Below is a small trained network, with its code and all its weights. Each question gives an input and a class and asks what happens when units are switched off, that is, made to give their printed mean instead of their output.

import numpy as np


def w(rows, s, z=0):
    codes = np.array(rows[::2]) - 128.0
    scale = np.full(codes.shape[1], s)
    scale[-1] = z or s
    return codes * scale


def norm(h):
    return h / np.sqrt((h * h).mean(-1, keepdims=True) + 1e-5)


def f(y):
    return np.maximum(y, 0)


def log_softmax(a):
    a = a - a.max(-1, keepdims=True)
    return a - np.log(np.exp(a).sum(-1, keepdims=True))


def net(x, mask):
    res = np.array(x, float).reshape(1, 8) / 4 @ E
    u = 0
    for l in range(3):
        y = f(norm(res) @ A[l][:, :-1].T + A[l][:, -1])
        res = res + np.where(mask[u : u + 4], y, B[l][:, -1]) @ B[l][:, :-1]
        u += 4
    return log_softmax(norm(res)[-1] @ U[:, :-1].T + U[:, -1])


A, B = {}, {}
E = w([
[129,148,135,127,135,124,143,129,134,123],'x0',
[138,130,142,148,132,128,144,104,118,127],'x1',
[117,121,128,119,120,122,117,138,130,134],'x2',
[40,168,69,190,223,151,200,254,41,123],'x3',
[125,129,130,125,131,125,127,127,127,128],'x4',
[181,70,192,115,18,164,134,163,163,19],'x5',
[137,128,96,120,129,148,136,121,130,113],'x6',
[120,118,95,202,154,46,119,103,150,60],'x7',
],0.0079)
A[0] = w([
[136,202,121,52,99,140,83,89,96,208,3],'L0N0',
[135,80,71,170,151,1,128,119,152,57,160],'L0N1',
[206,122,120,102,192,108,60,70,152,209,66],'L0N2',
[141,86,148,153,45,98,216,225,66,67,27],'L0N3',
],0.005,0.0046)
B[0] = w([
[89,45,110,142,101,67,166,40,99,92,178],'L0N0',
[217,180,12,149,131,54,113,212,109,127,253],'L0N1',
[100,121,164,79,217,96,199,121,196,114,221],'L0N2',
[110,2,143,90,167,110,175,147,212,101,185],'L0N3',
],0.0091,0.0045)
A[1] = w([
[123,237,85,163,95,49,36,38,207,121,3],'L1N0',
[224,151,137,150,6,132,86,131,150,101,45],'L1N1',
[152,78,64,29,93,53,189,70,156,188,120],'L1N2',
[3,175,126,180,120,211,89,102,55,144,61],'L1N3',
],0.0062,0.0042)
B[1] = w([
[184,123,112,158,109,160,50,156,202,193,188],'L1N0',
[119,138,168,177,4,93,120,163,111,105,192],'L1N1',
[137,134,200,162,180,78,122,28,187,173,253],'L1N2',
[246,119,90,134,73,161,165,186,108,184,164],'L1N3',
],0.012,0.0063)
A[2] = w([
[92,138,254,73,54,159,135,19,152,154,79],'L2N0',
[117,62,64,94,138,143,159,205,93,116,166],'L2N1',
[137,167,75,111,141,141,146,133,50,206,153],'L2N2',
[84,137,186,67,165,224,209,133,133,182,251],'L2N3',
],0.0086,0.0021)
B[2] = w([
[90,190,70,62,167,157,141,168,36,74,254],'L2N0',
[114,143,144,156,160,160,149,110,169,110,214],'L2N1',
[107,144,130,127,78,120,139,112,42,187,211],'L2N2',
[114,7,190,112,79,175,64,70,160,128,213],'L2N3',
],0.012,0.008)
U = w([
[69,130,174,61,190,119,120,35,115,149,233],'0',
[95,87,135,150,110,200,151,125,64,250,171],'1',
[206,177,91,145,173,87,68,98,210,239,187],'2',
[92,210,45,187,192,102,150,179,53,180,4],'3',
[139,168,138,20,85,183,99,170,81,47,77],'4',
[87,32,184,129,117,241,122,144,182,107,146],'5',
[183,138,160,165,18,65,84,145,187,73,35],'6',
[132,105,92,191,184,107,200,200,194,44,129],'7',
],0.014,0.0019)

Each question gives the input, the list of numbers given to net, and the class t.
The units are the neurons (one row each of A and B). Each row of codes is followed by its name. A weight is (code - 128) times the scale printed after its matrix; where a second scale follows, it is the last column's (A, B and U).
mask holds one flag per neuron, layer by layer. A switched-off neuron (its flag False) gives its mean, the last column of its row in B, instead of its output. The means were averaged over made-up inputs and are rounded, as every weight is.
A unit's drop is (log p(t) with every unit on - log p(t) with that unit switched off) / (log p(t) with every unit on - log p(t) with every unit switched off).
The circuit of an input: a set's keep is (log p(t) with only the set's units on - log p(t) with every unit switched off) / (log p(t) with every unit on - log p(t) with every unit switched off). Starting from all 12 units, units are removed one at a time, each time the one whose removal leaves the highest keep (on an exact tie, the one counted first), for as long as the keep stays at least 0.8.
circuit, biggest first: the units of the circuit, biggest drop first
most important unit: the unit with the biggest drop
k most important neurons: the k neurons with the biggest drops, biggest first
k most important neurons of layer l: the k neurons of layer l with the biggest drops, biggest first
drop of u: that unit's drop, to one decimal
input [-2,1,4,-8,-4,-1,8,-4], class 0: circuit, biggest first	L1N2, L2N0
input [-1,-8,3,7,8,0,-7,0], class 1: 2 most important neurons of layer 1	L1N3, L1N1
input [1,4,-1,2,-6,5,-5,1], class 7: circuit, biggest first	L2N3
input [5,3,-5,-7,-6,-5,1,-2], class 0: 2 most important neurons	L0N1, L0N2
input [-4,-4,-4,6,-5,-7,1,-2], class 1: circuit, biggest first	L0N1, L2N3
input [-3,0,2,-3,-4,1,5,-6], class 4: 2 most important neurons	L2N0, L0N3
input [-5,7,-1,-5,-7,0,8,5], class 2: 2 most important neurons	L1N0, L1N2
input [6,8,-8,1,-5,3,-3,-6], class 5: 4 most important neurons	L2N3, L1N2, L0N3, L1N1
input [-5,-2,4,1,-4,6,-5,6], class 7: circuit, biggest first	L0N3, L2N3
input [-6,6,-7,8,5,-2,-1,0], class 1: 2 most important neurons	L0N1, L2N0
input [-8,-3,8,1,1,-7,5,-2], class 1: circuit, biggest first	L0N1, L2N2
input [5,6,-5,-4,-7,1,-3,0], class 4: 2 most important neurons	L2N0, L0N1
input [-2,5,7,-8,-6,1,3,0], class 4: 3 most important neurons	L2N0, L0N1, L1N1
input [6,8,-6,0,-2,-6,0,8], class 2: most important unit	L2N0
input [2,-2,5,8,3,6,-8,-3], class 5: 2 most important neurons	L2N3, L0N1
input [2,-2,-6,4,1,5,6,-2], class 5: 2 most important neurons	L0N1, L2N3
input [8,-6,-3,-8,7,-5,-7,-3], class 0: 2 most important neurons	L0N1, L2N0
input [-1,-8,-3,0,2,-3,3,-1], class 0: drop of L0N1	0.3
input [-2,-3,-4,4,0,1,4,-8], class 5: drop of L0N3	-0.1
input [3,6,6,-6,2,5,4,-6], class 4: drop of L2N0	1.2
